Below are the code and all the weights of a small trained network. Each question names an input and a class and asks about switching units off, where a switched-off unit gives its printed mean instead of its output.

import numpy as np


def w(rows, s, z=0):
    codes = np.array(rows[::2]) - 128.0
    scale = np.full(codes.shape[1], s)
    scale[-1] = z or s
    return codes * scale


def f(y):
    return np.maximum(y, 0)


def log_softmax(a):
    a = a - a.max(-1, keepdims=True)
    return a - np.log(np.exp(a).sum(-1, keepdims=True))


def net(x, mask):
    res = np.array(x, float).reshape(1, 3) / 4 @ E
    y = f(res @ A[0][:, :-1].T + A[0][:, -1])
    res = res + np.where(mask, y, B[0][:, -1]) @ B[0][:, :-1]
    return log_softmax(res[-1] @ U[:, :-1].T + U[:, -1])


A, B = {}, {}
E = w([
[205,214,53,149],'x0',
[149,4,136,208],'x1',
[179,176,252,92],'x2',
],0.013)
A[0] = w([
[127,213,147,100,143],'n0',
[4,78,107,161,147],'n1',
[113,101,204,33,107],'n2',
[94,134,204,97,167],'n3',
[133,205,53,75,134],'n4',
[94,114,93,42,254],'n5',
[146,130,169,160,147],'n6',
[183,186,126,123,199],'n7',
[136,63,142,197,113],'n8',
[147,127,70,167,141],'n9',
],0.018,0.0058)
B[0] = w([
[162,109,202,123,229],'n0',
[11,102,157,165,223],'n1',
[88,198,223,145,211],'n2',
[136,212,173,146,202],'n3',
[123,183,181,9,250],'n4',
[59,138,157,92,195],'n5',
[211,177,85,98,160],'n6',
[125,180,117,215,219],'n7',
[189,79,130,46,206],'n8',
[64,207,64,113,197],'n9',
],0.013,0.02)
U = w([
[106,51,176,173,101],'0',
[79,170,171,114,170],'1',
[209,121,144,72,197],'2',
[65,17,5,169,168],'3',
[120,111,115,99,38],'4',
[122,112,114,115,32],'5',
[177,149,149,231,5],'6',
[150,172,27,171,105],'7',
],0.015,0.011)

Each question gives the input, the list of numbers given to net, and the class t.
The units are the neurons (one row each of A and B). Each row of codes is followed by its name. A weight is (code - 128) times the scale printed after its matrix; where a second scale follows, it is the last column's (A, B and U).
mask holds one flag per neuron, in row order. A switched-off neuron (its flag False) gives its mean, the last column of its row in B, instead of its output. The means were averaged over made-up inputs and are rounded, as every weight is.
A unit's drop is (log p(t) with every unit on - log p(t) with that unit switched off) / (log p(t) with every unit on - log p(t) with every unit switched off).
The circuit of an input: a set's keep is (log p(t) with only the set's units on - log p(t) with every unit switched off) / (log p(t) with every unit on - log p(t) with every unit switched off). Starting from all 10 units, units are removed one at a time, each time the one whose removal leaves the highest keep (on an exact tie, the one counted first), for as long as the keep stays at least 0.8.
units of the circuit, in order: the units of the circuit, biggest drop first
most important unit: the unit with the biggest drop
top k neurons: the k neurons with the biggest drops, biggest first
drop when u is switched off: that unit's drop, to one decimal
input [7,8,5], class 7: most important unit : n4
input [0,1,0], class 2: units of the circuit, in order : n1; n2
input [2,2,1], class 7: top 2 neurons : n4; n0
input [5,4,7], class 6: units of the circuit, in order : n4; n7
input [8,-2,6], class 2: top 4 neurons : n4; n1; n2; n0
input [-8,8,2], class 0: top 2 neurons : n1; n4
input [-2,-1,-3], class 3: top 4 neurons : n4; n2; n3; n0
input [-1,0,-4], class 3: top 2 neurons : n4; n2
input [-6,8,-2], class 0: top 3 neurons : n1; n9; n8
input [5,0,5], class 6: top 2 neurons : n7; n8
input [-2,7,1], class 2: top 2 neurons : n8; n6
input [5,8,2], class 2: drop when n0 is switched off : 0.0
input [7,6,-6], class 3: drop when n2 is switched off : 0.1
input [-6,8,1], class 0: units of the circuit, in order : n4
input [8,4,7], class 6: drop when n7 is switched off : 0.2
input [5,2,5], class 6: top 3 neurons : n7; n4; n8
